Below are the code and all the weights of a small trained network. Each question names an input and a class and asks about switching units off, where a switched-off unit gives its printed mean instead of its output.

import numpy as np


def w(rows, s, z=0):
    codes = np.array(rows[::2]) - 128.0
    scale = np.full(codes.shape[1], s)
    scale[-1] = z or s
    return codes * scale


def norm(h):
    return h / np.sqrt((h * h).mean(-1, keepdims=True) + 1e-5)


def f(y):
    return y / 2 * (1 + np.tanh(0.7978845608 * (y + 0.044715 * y**3)))


def log_softmax(a):
    a = a - a.max(-1, keepdims=True)
    return a - np.log(np.exp(a).sum(-1, keepdims=True))


def net(x, mask):
    res = np.array(x, float).reshape(1, 7) / 4 @ E
    u = 0
    for l in range(4):
        y = f(norm(res) @ A[l][:, :-1].T + A[l][:, -1])
        res = res + np.where(mask[u : u + 16], y, B[l][:, -1]) @ B[l][:, :-1]
        u += 16
    return log_softmax(norm(res)[-1] @ U[:, :-1].T + U[:, -1])


A, B = {}, {}
E = w([
[130,130,124,126,132],'x0',
[197,74,177,155,171],'x1',
[113,154,159,130,156],'x2',
[127,128,129,129,127],'x3',
[94,53,120,2,207],'x4',
[151,158,94,122,159],'x5',
[189,165,160,62,86],'x6',
],0.0071)
A[0] = w([
[117,150,135,125,164,163],'L0N0',
[165,169,157,127,85,90],'L0N1',
[168,61,71,120,119,102],'L0N2',
[84,127,139,167,98,124],'L0N3',
[91,201,94,67,64,44],'L0N4',
[64,81,254,141,95,177],'L0N5',
[153,180,119,96,147,175],'L0N6',
[134,109,181,94,82,185],'L0N7',
[136,176,115,152,180,123],'L0N8',
[159,82,56,128,92,113],'L0N9',
[197,87,21,112,101,172],'L0N10',
[135,138,136,127,126,3],'L0N11',
[46,75,127,88,114,150],'L0N12',
[148,100,97,106,188,148],'L0N13',
[119,45,127,133,26,142],'L0N14',
[108,145,153,164,151,82],'L0N15',
],0.0098,0.003)
B[0] = w([
[138,191,95,146,110,150],'L0N0',
[63,115,207,37,117,189],'L0N1',
[91,166,162,145,125,168],'L0N2',
[92,172,81,110,115,169],'L0N3',
[135,130,67,132,47,235],'L0N4',
[197,233,49,117,250,225],'L0N5',
[125,201,169,151,74,194],'L0N6',
[159,212,144,98,122,214],'L0N7',
[95,190,179,106,198,140],'L0N8',
[75,187,185,123,229,157],'L0N9',
[120,232,203,112,226,223],'L0N10',
[137,39,205,135,143,90],'L0N11',
[139,220,94,171,132,254],'L0N12',
[114,183,156,157,116,221],'L0N13',
[127,254,145,106,244,204],'L0N14',
[92,146,92,69,157,121],'L0N15',
],0.0042,0.0033)
A[1] = w([
[46,50,170,130,85,71],'L1N0',
[151,132,115,126,130,76],'L1N1',
[190,168,94,126,126,56],'L1N2',
[49,114,109,38,106,25],'L1N3',
[68,246,153,75,183,132],'L1N4',
[200,104,121,147,165,69],'L1N5',
[182,250,47,176,75,114],'L1N6',
[115,18,212,176,143,133],'L1N7',
[85,60,149,180,83,26],'L1N8',
[128,128,58,13,193,196],'L1N9',
[175,221,112,161,220,136],'L1N10',
[119,114,184,140,99,36],'L1N11',
[141,129,157,194,30,27],'L1N12',
[115,66,238,106,46,121],'L1N13',
[156,30,100,97,107,5],'L1N14',
[178,2,190,191,141,20],'L1N15',
],0.0061,0.0025)
B[1] = w([
[165,137,32,129,201,101],'L1N0',
[132,135,133,117,159,120],'L1N1',
[132,132,167,156,156,139],'L1N2',
[146,9,101,187,103,133],'L1N3',
[81,105,158,118,50,255],'L1N4',
[110,179,55,86,95,127],'L1N5',
[56,79,229,168,110,242],'L1N6',
[182,207,34,113,85,122],'L1N7',
[112,124,114,152,218,104],'L1N8',
[93,90,254,202,49,225],'L1N9',
[104,200,186,65,142,232],'L1N10',
[133,78,83,155,98,107],'L1N11',
[131,108,185,216,109,135],'L1N12',
[199,180,172,126,106,119],'L1N13',
[106,90,92,155,167,101],'L1N14',
[204,132,59,123,71,123],'L1N15',
],0.0044,0.0053)
A[2] = w([
[136,35,89,34,167,253],'L2N0',
[154,88,183,142,66,120],'L2N1',
[124,177,204,228,44,95],'L2N2',
[171,152,193,130,237,61],'L2N3',
[73,41,172,4,157,135],'L2N4',
[75,133,76,215,229,96],'L2N5',
[255,120,131,138,185,95],'L2N6',
[74,105,109,197,190,103],'L2N7',
[133,93,87,162,122,111],'L2N8',
[102,112,50,10,131,170],'L2N9',
[212,95,138,107,96,124],'L2N10',
[77,246,191,124,153,215],'L2N11',
[105,217,179,98,177,42],'L2N12',
[153,230,88,140,130,69],'L2N13',
[206,95,202,125,162,77],'L2N14',
[74,165,206,203,68,169],'L2N15',
],0.0081,0.0028)
B[2] = w([
[187,161,150,238,105,139],'L2N0',
[113,193,142,122,221,142],'L2N1',
[99,106,143,143,217,196],'L2N2',
[98,44,55,166,110,160],'L2N3',
[135,130,210,228,227,169],'L2N4',
[187,253,168,12,91,150],'L2N5',
[106,115,28,156,26,139],'L2N6',
[187,171,183,59,136,141],'L2N7',
[91,144,187,76,101,119],'L2N8',
[118,127,135,219,127,133],'L2N9',
[177,198,122,103,97,130],'L2N10',
[148,33,75,104,142,245],'L2N11',
[85,66,105,86,150,174],'L2N12',
[105,45,138,145,123,139],'L2N13',
[104,159,92,126,77,146],'L2N14',
[173,74,144,114,193,213],'L2N15',
],0.0064,0.012)
A[3] = w([
[157,82,163,132,135,136],'L3N0',
[89,91,162,76,221,231],'L3N1',
[185,88,190,118,148,129],'L3N2',
[216,161,14,183,127,64],'L3N3',
[180,128,182,4,124,84],'L3N4',
[134,242,66,142,188,76],'L3N5',
[142,112,74,36,94,9],'L3N6',
[159,195,148,74,73,67],'L3N7',
[18,76,67,120,60,215],'L3N8',
[255,80,19,204,90,112],'L3N9',
[99,137,88,199,46,228],'L3N10',
[200,137,132,105,129,108],'L3N11',
[58,221,62,144,170,204],'L3N12',
[103,12,64,143,130,66],'L3N13',
[177,191,185,147,53,127],'L3N14',
[180,135,70,130,238,78],'L3N15',
],0.0068,0.0015)
B[3] = w([
[91,168,61,159,149,159],'L3N0',
[138,66,32,125,86,255],'L3N1',
[93,149,74,130,152,177],'L3N2',
[96,112,125,141,47,129],'L3N3',
[167,213,83,74,138,175],'L3N4',
[145,141,145,61,104,121],'L3N5',
[69,87,178,165,181,134],'L3N6',
[166,164,142,128,172,125],'L3N7',
[227,117,58,185,2,155],'L3N8',
[71,86,128,132,30,143],'L3N9',
[204,184,206,212,151,122],'L3N10',
[16,167,155,82,79,132],'L3N11',
[174,168,212,82,76,132],'L3N12',
[147,152,111,65,88,166],'L3N13',
[100,195,114,158,193,125],'L3N14',
[103,166,72,144,88,158],'L3N15',
],0.0056,0.0082)
U = w([
[120,115,189,251,213,139],'0',
[154,224,161,58,143,118],'1',
[133,123,110,200,8,96],'2',
[115,105,95,126,145,208],'3',
[116,86,108,115,145,153],'4',
[98,94,78,115,148,2],'5',
[133,102,107,126,137,160],'6',
],0.014,0.0038)

Each question gives the input, the list of numbers given to net, and the class t.
The units are the neurons (one row each of A and B). Each row of codes is followed by its name. A weight is (code - 128) times the scale printed after its matrix; where a second scale follows, it is the last column's (A, B and U).
mask holds one flag per neuron, layer by layer. A switched-off neuron (its flag False) gives its mean, the last column of its row in B, instead of its output. The means were averaged over made-up inputs and are rounded, as every weight is.
A unit's drop is (log p(t) with every unit on - log p(t) with that unit switched off) / (log p(t) with every unit on - log p(t) with every unit switched off).
The circuit of an input: a set's keep is (log p(t) with only the set's units on - log p(t) with every unit switched off) / (log p(t) with every unit on - log p(t) with every unit switched off). Starting from the 12 units with the biggest drops (on a tie, the unit counted first), units are removed one at a time, each time the one whose removal leaves the highest keep (on an exact tie, the one counted first), for as long as the keep stays at least 0.8.
units of the circuit, in order: the units of the circuit, biggest drop first
top k neurons: the k neurons with the biggest drops, biggest first
k most important neurons of layer l: the k neurons of layer l with the biggest drops, biggest first
drop of u: that unit's drop, to one decimal
input [6,7,7,-7,-2,-2,7], class 1: units of the circuit, in order -> (L0N1, L0N7, L3N4)
input [-8,-8,-3,1,8,-2,4], class 0: 2 most important neurons of layer 2 -> (L2N4, L2N9)
input [-2,8,6,1,8,-4,2], class 0: units of the circuit, in order -> (L2N4)
input [6,-8,1,0,-6,-2,-8], class 1: units of the circuit, in order -> (L2N5, L3N12, L1N9, L3N1)
input [-5,-4,3,-3,-1,-2,-5], class 1: 2 most important neurons of layer 0 -> (L0N7, L0N10)
input [-7,-8,0,-3,1,-5,7], class 2: units of the circuit, in order -> (L3N8, L0N4)
input [-3,-7,-5,2,2,4,5], class 2: units of the circuit, in order -> (L0N4, L3N8, L2N9)
input [8,-1,2,-2,-5,2,-4], class 6: units of the circuit, in order -> (L1N9, L2N4)
input [3,4,-5,-2,-5,-6,6], class 1: top 2 neurons -> (L0N1, L3N4)
input [5,-7,-4,6,-2,4,-4], class 2: units of the circuit, in order -> (L3N8, L3N12)
input [6,-8,-2,3,5,8,3], class 2: top 2 neurons -> (L0N4, L3N8)
input [-8,8,-6,2,1,1,-7], class 2: top 4 neurons -> (L2N6, L1N15, L1N6, L2N3)
input [-3,8,-4,1,7,-8,7], class 2: 2 most important neurons of layer 0 -> (L0N1, L0N8)
input [-4,2,8,2,-6,-4,7], class 4: 2 most important neurons of layer 0 -> (L0N5, L0N1)
input [-7,-2,0,6,-4,-7,-7], class 1: top 3 neurons -> (L2N5, L1N9, L2N7)
input [5,5,5,8,-6,4,5], class 3: top neuron -> (L1N9)
input [8,7,7,-5,-4,-5,8], class 1: top 2 neurons -> (L0N1, L3N1)
input [-7,-6,-2,8,-6,-3,6], class 3: 2 most important neurons of layer 0 -> (L0N1, L0N14)
input [-4,4,-6,6,6,3,5], class 0: 2 most important neurons of layer 2 -> (L2N4, L2N0)
input [-6,7,1,3,-4,-7,3], class 2: 2 most important neurons of layer 2 -> (L2N6, L2N14)
input [8,-8,7,3,0,1,2], class 2: top neuron -> (L0N4)
input [-5,1,-6,7,-8,1,8], class 0: 2 most important neurons of layer 1 -> (L1N12, L1N6)
input [2,5,-7,-6,-4,-1,2], class 4: 2 most important neurons of layer 0 -> (L0N14, L0N10)
input [-7,-8,-4,-2,6,-2,3], class 2: 2 most important neurons of layer 0 -> (L0N12, L0N4)
input [-7,3,7,-7,-6,8,1], class 5: 2 most important neurons of layer 1 -> (L1N9, L1N10)
input [5,-2,6,-3,-4,8,-5], class 5: 2 most important neurons of layer 2 -> (L2N4, L2N11)
input [3,-5,-8,1,-4,-4,-3], class 4: top neuron -> (L2N15)
input [-7,-5,8,4,-2,-3,6], class 4: drop of L2N2 -> 0.4
input [-4,-2,-8,-1,-8,-1,-4], class 0: drop of L0N5 -> 0.0
